Below is a small trained network, with its code and all its weights. Each question gives an input and a class and asks what happens when units are switched off, that is, made to give their printed mean instead of their output.

import numpy as np


def w(rows, s, z=0):
    codes = np.array(rows[::2]) - 128.0
    scale = np.full(codes.shape[1], s)
    scale[-1] = z or s
    return codes * scale


def f(y):
    return np.maximum(y, 0)


def log_softmax(a):
    a = a - a.max(-1, keepdims=True)
    return a - np.log(np.exp(a).sum(-1, keepdims=True))


def net(x, mask):
    res = np.array(x, float).reshape(1, 2) / 4 @ E
    y = f(res @ A[0][:, :-1].T + A[0][:, -1])
    res = res + np.where(mask, y, B[0][:, -1]) @ B[0][:, :-1]
    return log_softmax(res[-1] @ U[:, :-1].T + U[:, -1])


A, B = {}, {}
E = w([
[164,95,146,224,165,152,202,186,59,161,163],'x0',
[157,126,91,8,170,7,219,158,84,84,84],'x1',
],0.014)
A[0] = w([
[27,138,153,168,71,215,59,111,177,170,169,137],'N0',
[98,137,109,164,31,187,81,144,153,189,170,63],'N1',
[52,147,134,87,52,64,65,68,160,113,95,52],'N2',
[75,112,147,103,116,160,153,82,144,120,160,254],'N3',
[76,123,99,93,46,161,77,47,169,111,109,136],'N4',
[233,65,133,196,163,164,153,141,84,139,254,131],'N5',
],0.0082,0.011)
B[0] = w([
[113,142,95,87,137,65,88,168,141,139,115,251],'N0',
[218,11,54,69,122,107,124,191,127,108,80,195],'N1',
[209,36,210,153,175,130,141,119,89,189,106,189],'N2',
[38,191,95,138,119,137,158,95,206,109,97,211],'N3',
[122,109,198,191,153,167,123,142,144,168,147,208],'N4',
[98,115,199,140,171,91,186,131,181,173,92,222],'N5',
],0.012,0.016)
U = w([
[195,103,58,7,144,43,111,158,111,122,78,86],'0',
[166,89,227,238,159,156,122,91,116,194,117,53],'1',
[8,241,96,153,124,140,119,86,164,128,126,251],'2',
[164,149,97,161,44,173,116,99,29,112,169,88],'3',
[190,112,112,131,101,183,99,89,25,110,198,95],'4',
],0.013,0.014)

Each question gives the input, the list of numbers given to net, and the class t.
The units are the neurons (one row each of A and B). Each row of codes is followed by its name. A weight is (code - 128) times the scale printed after its matrix; where a second scale follows, it is the last column's (A, B and U).
mask holds one flag per neuron, in row order. A switched-off neuron (its flag False) gives its mean, the last column of its row in B, instead of its output. The means were averaged over made-up inputs and are rounded, as every weight is.
A unit's drop is (log p(t) with every unit on - log p(t) with that unit switched off) / (log p(t) with every unit on - log p(t) with every unit switched off).
The circuit of an input: a set's keep is (log p(t) with only the set's units on - log p(t) with every unit switched off) / (log p(t) with every unit on - log p(t) with every unit switched off). Starting from all 6 units, units are removed one at a time, each time the one whose removal leaves the highest keep (on an exact tie, the one counted first), for as long as the keep stays at least 0.8.
units of the circuit, in order: the units of the circuit, biggest drop first
top k neurons: the k neurons with the biggest drops, biggest first
drop when u is switched off: that unit's drop, to one decimal
input [5,4], class 1: units of the circuit, in order : [N0]
input [3,3], class 2: units of the circuit, in order : [N1, N2]
input [1,2], class 2: top 3 neurons : [N1, N2, N0]
input [-4,-6], class 0: top 2 neurons : [N0, N1]
input [3,-1], class 2: top 3 neurons : [N2, N4, N1]
input [4,-5], class 0: top 3 neurons : [N1, N0, N4]
input [2,1], class 2: top 2 neurons : [N2, N1]
input [-6,-4], class 1: top 2 neurons : [N4, N2]
input [4,3], class 1: top 4 neurons : [N0, N1, N3, N5]
input [2,3], class 2: top 3 neurons : [N1, N2, N0]
input [7,-7], class 0: top 2 neurons : [N1, N0]
input [-2,-3], class 2: top 2 neurons : [N3, N4]
input [-1,-1], class 2: drop when N2 is switched off : 0.0
input [6,-8], class 0: drop when N0 is switched off : 0.2
input [0,1], class 2: units of the circuit, in order : [N1]
input [2,-1], class 2: drop when N2 is switched off : 0.4
